Below is a small trained network, with its code and all its weights. Each question gives an input and a class and asks what happens when units are switched off, that is, made to give their printed mean instead of their output.

import numpy as np


def w(rows, s, z=0):
    codes = np.array(rows[::2]) - 128.0
    scale = np.full(codes.shape[1], s)
    scale[-1] = z or s
    return codes * scale


def f(y):
    return y / 2 * (1 + np.tanh(0.7978845608 * (y + 0.044715 * y**3)))


def log_softmax(a):
    a = a - a.max(-1, keepdims=True)
    return a - np.log(np.exp(a).sum(-1, keepdims=True))


def net(x, mask):
    res = np.array(x, float).reshape(1, 3) / 4 @ E
    y = f(res @ A[0][:, :-1].T + A[0][:, -1])
    res = res + np.where(mask, y, B[0][:, -1]) @ B[0][:, :-1]
    return log_softmax(res[-1] @ U[:, :-1].T + U[:, -1])


A, B = {}, {}
E = w([
[135,175,10,30],'x0',
[220,111,179,29],'x1',
[95,37,121,130],'x2',
],0.012)
A[0] = w([
[215,147,231,144,118],'n1',
[131,89,187,223,197],'n2',
[144,202,223,177,110],'n3',
[127,76,183,194,74],'n4',
[86,116,92,160,218],'n5',
[121,183,150,134,182],'n6',
[64,168,114,174,93],'n7',
[86,17,38,140,126],'n8',
[126,56,230,106,247],'n9',
[127,101,168,193,97],'n10',
[48,66,63,113,157],'n11',
[114,179,161,161,164],'n12',
[46,113,219,140,135],'n13',
[215,98,214,4,151],'n14',
[106,214,86,212,203],'n15',
[152,45,231,135,152],'n16',
[61,140,104,207,255],'n17',
[98,115,105,142,206],'n18',
[168,48,191,148,183],'n19',
[152,107,44,32,169],'n20',
[200,245,137,66,171],'n21',
[87,172,94,158,102],'n22',
],0.013,0.0041)
B[0] = w([
[162,172,72,123,197],'n1',
[143,42,115,141,223],'n2',
[79,136,61,128,183],'n3',
[165,87,161,116,196],'n4',
[117,124,75,136,171],'n5',
[129,142,139,160,146],'n6',
[130,131,76,132,172],'n7',
[28,139,99,149,185],'n8',
[175,206,114,103,221],'n9',
[137,85,140,120,183],'n10',
[65,153,83,118,179],'n11',
[118,151,108,131,156],'n12',
[156,82,133,131,192],'n13',
[243,67,71,143,253],'n14',
[121,179,83,154,195],'n15',
[194,209,124,111,222],'n16',
[148,84,71,186,209],'n17',
[118,138,99,129,154],'n18',
[173,181,131,129,206],'n19',
[114,88,95,5,220],'n20',
[168,170,213,229,211],'n21',
[116,151,103,152,161],'n22',
],0.03,0.019)
U = w([
[122,255,199,202,97],'0',
[66,78,10,184,40],'1',
[214,90,99,125,253],'2',
[125,217,24,202,155],'3',
[47,95,110,17,208],'4',
[99,130,190,83,8],'5',
[74,129,200,106,13],'6',
],0.0083,0.0033)

Each question gives the input, the list of numbers given to net, and the class t.
The units are the neurons (one row each of A and B). Each row of codes is followed by its name. A weight is (code - 128) times the scale printed after its matrix; where a second scale follows, it is the last column's (A, B and U).
mask holds one flag per neuron, in row order. A switched-off neuron (its flag False) gives its mean, the last column of its row in B, instead of its output. The means were averaged over made-up inputs and are rounded, as every weight is.
A unit's drop is (log p(t) with every unit on - log p(t) with that unit switched off) / (log p(t) with every unit on - log p(t) with every unit switched off).
The circuit of an input: a set's keep is (log p(t) with only the set's units on - log p(t) with every unit switched off) / (log p(t) with every unit on - log p(t) with every unit switched off). Starting from the 12 units with the biggest drops (on a tie, the unit counted first), units are removed one at a time, each time the one whose removal leaves the highest keep (on an exact tie, the one counted first), for as long as the keep stays at least 0.8.
circuit, biggest first: the units of the circuit, biggest drop first
unit that matters most: the unit with the biggest drop
top k neurons: the k neurons with the biggest drops, biggest first
drop of u: that unit's drop, to one decimal
input [-5,4,-8], class 3: circuit, biggest first	(n3)
input [3,1,-2], class 2: top 2 neurons	(n8; n20)
input [1,0,1], class 4: top 2 neurons	(n14; n21)
input [-3,8,-8], class 3: top 2 neurons	(n14; n1)
input [4,1,-2], class 2: top 3 neurons	(n20; n21; n8)
input [-2,1,8], class 3: top 2 neurons	(n8; n14)
input [-7,-5,7], class 1: top 3 neurons	(n8; n2; n14)
input [-6,-1,-1], class 2: top 2 neurons	(n2; n4)
input [-4,8,-7], class 3: top 2 neurons	(n1; n3)
input [-8,-4,6], class 2: top 2 neurons	(n4; n2)
input [-7,5,-7], class 3: top 4 neurons	(n3; n1; n20; n9)
input [-6,7,-6], class 3: top 3 neurons	(n3; n1; n20)
input [7,4,-7], class 2: top 2 neurons	(n20; n14)
input [-8,-5,-8], class 1: unit that matters most	n2
input [7,2,2], class 4: drop of n20	0.3
input [3,-1,2], class 4: drop of n14	0.2
input [-1,-8,0], class 1: drop of n20	0.0
